[[  5 -13 -51 -10]
 [-34  43   6 -13]
 [  3 -11  29 -25]]
->
[[-34  43   6 -13]]

[[-12  18  16  26   6 -10   3  -7  -3   3 -20]
 [  0 -11  19   8  17 -32  26 -22   0  18  16]
 [ 10 -14  10   2   7  33 -20  21  40   2  -5]
 [-14  19  23   9   4   6  -7  18  20   1 -30]]
->
[[  0 -11  19   8  17 -32  26 -22   0  18  16]
 [-14  19  23   9   4   6  -7  18  20   1 -30]]

[[ -1   1   3   1  -1   0  -1]
 [ 13 -23  38  41 -13 -32  14]
 [ -4   3   5  -1   2  -1  -3]
 [ -1   1   3   0   2   1   1]
 [ 32   0 -20 -29  13  14 -27]
 [  0   0   0   0   0   0  -1]
 [-43 -23   4  28 -39 -16  23]
 [  0 -28 -12  -8 -25  15 -24]
 [  2 -14  13  23 -11 -18  13]
 [  4  17  11  -3  15  -2  -6]
 [  2   1   2   1   0   1  -2]
 [ -3   6  -4  -7   4   2   3]]
->
[[ 13 -23  38  41 -13 -32  14]
 [ -1   1   3   0   2   1   1]
 [  0   0   0   0   0   0  -1]
 [  0 -28 -12  -8 -25  15 -24]
 [  4  17  11  -3  15  -2  -6]
 [ -3   6  -4  -7   4   2   3]]

[[  9  36  33 -21 -30  42  -8  43 -19 -27  16]
 [ 21  18 -17 -46  -9  -2 -44   3 -42  -3  -2]]
->
[[ 21  18 -17 -46  -9  -2 -44   3 -42  -3  -2]]

[[-13  -7 -10  23  20 -10  24  10 -22 -14  49  19]
 [-24  32 -35  18 -11  11 -15 -16  -9  32  10  21]
 [ 25 -18  -2   4   8 -19 -42   4  33   1 -10  28]
 [-18  44 -21  10  19  21 -18 -14  11  29  -6  26]
 [  3 -34 -34  22 -26   4   0   8  13 -35 -16 -23]
 [ -4   6 -38   0  -9 -32   5  25  27   2  36  25]
 [ 20  -7 -44  22  10 -21  38 -12 -24  10 -16  -9]
 [  9  -5 -30  29  17   4  -1  41 -32  22  14   3]]
->
[[-24  32 -35  18 -11  11 -15 -16  -9  32  10  21]
 [-18  44 -21  10  19  21 -18 -14  11  29  -6  26]
 [ -4   6 -38   0  -9 -32   5  25  27   2  36  25]
 [  9  -5 -30  29  17   4  -1  41 -32  22  14   3]]

[[  7   4  19 -14  -5  -6  12 -15]
 [  9  10  21  32  20  19 -26   1]
 [ 14 -12  -4  40  18   6 -12  15]
 [  1   7  36 -34  12  22 -39   1]
 [ -4  -6   4 -43 -16 -13  18  -7]
 [ -6  -3 -13   8   3   3  -8  12]
 [ -4   7  10 -29  -9  -3   5 -12]
 [ -2  15  13  41   2   2   8  -9]]
->
[[  9  10  21  32  20  19 -26   1]
 [  1   7  36 -34  12  22 -39   1]
 [ -6  -3 -13   8   3   3  -8  12]
 [ -2  15  13  41   2   2   8  -9]]

[[ -9  -5  -9   2 -24  -2  -5  -1   2  -7  -2  -4 -26  16  -5]
 [ -3  -1  20   0  -3  -1  -1  -2   0  21  -1  22 -10  36  -3]
 [ -3  -6   2   7 -12   3  -5   6   6  -1   4  -4 -48 -29  -2]
 [ -1   4  -3   1  -2   3  -2   4   7  -3   2  -4  20  11  -2]
 [ -3   2  19  -2   7   1  -2  -2   3  19   0  17 -43  30  -2]
 [  3  -1 -35  -3   2   1   2  -7   0 -33   0 -30 -16  10   2]]
->
[[ -3  -1  20   0  -3  -1  -1  -2   0  21  -1  22 -10  36  -3]
 [ -1   4  -3   1  -2   3  -2   4   7  -3   2  -4  20  11  -2]
 [  3  -1 -35  -3   2   1   2  -7   0 -33   0 -30 -16  10   2]]
---
[[-31  22 -17   1  17   3   5  29 -19 -37 -23   4 -23  -6   1]
 [-26  14   6  10 -37  -4  20  -4   0 -23  16 -18 -19  46   5]]
->
[[-26  14   6  10 -37  -4  20  -4   0 -23  16 -18 -19  46   5]]

[[-14 -18   3  -5]
 [-16 -12  -4   4]
 [ 39  -2   7  -6]
 [  8 -10   3  -5]
 [ -7  21  -4   5]
 [  6   9  -2  -2]
 [ -7  20  -4   4]
 [ 37 -14  12  -6]
 [ -4  33  -5   5]
 [ 39  -8   9  -6]]
->
[[-16 -12  -4   4]
 [  8 -10   3  -5]
 [  6   9  -2  -2]
 [ 37 -14  12  -6]
 [ 39  -8   9  -6]]

[[-14   9  -1  -2  -4 -32  -2 -17  -4 -15   6   4   0  17]
 [  5  44  -1   0   5  10  -8  -4  20   5   1   8  -2   6]
 [  2 -23   0   0  23 -24   4  16  19  20   3  11  -3  -3]
 [ -1  12  -9  -1  -5   2 -13   1 -13 -12   6   8   0  -2]
 [ 10  32   3   2  -9   8  20 -18   5   0   3  30  -4   2]]
->
[[  5  44  -1   0   5  10  -8  -4  20   5   1   8  -2   6]
 [ -1  12  -9  -1  -5   2 -13   1 -13 -12   6   8   0  -2]]

[[  0  -3   8   5   3  11   1   0  10   5  -7   6  11   9]
 [  8   7  18   8   8  19   5   3  13  14  -6  18  24  17]
 [  2  33 -16 -14  16 -18  -1  35  -9 -23 -48 -23  23   6]]
->
[[ 8  7 18  8  8 19  5  3 13 14 -6 18 24 17]]

[[ 5 10  2  1  1  0  2 19 42  5  2 15  7  7 34]
 [ 3 20  8  1  2  1  2 22 31  9  3 10  3  7 31]
 [ 1 27 40  1  5  1  2 17 19  3  3  2  2  4 27]
 [11 10  5  1  1  3  4 17 19  2  6 16  1 51  6]
 [ 1 26 18  1  5  1  1 20 24  6  3  4  4  4 35]]
->
[[ 3 20  8  1  2  1  2 22 31  9  3 10  3  7 31]
 [11 10  5  1  1  3  4 17 19  2  6 16  1 51  6]]

[[ -9 -33  25   4 -18  41  13]
 [-24  36 -11 -54  40   9  11]
 [ 34   9  15   4  12 -13 -11]]
->
[[-24  36 -11 -54  40   9  11]]

[[-17  23  36   1]
 [-37  32  -1 -23]
 [-40  33  -6 -26]
 [-40  33  -7 -26]
 [ -9  19  52  11]
 [-14  22  43   5]
 [-10  20  50   9]
 [-13  21  44   6]]
->
[[-37  32  -1 -23]
 [-40  33  -7 -26]
 [-14  22  43   5]
 [-13  21  44   6]]
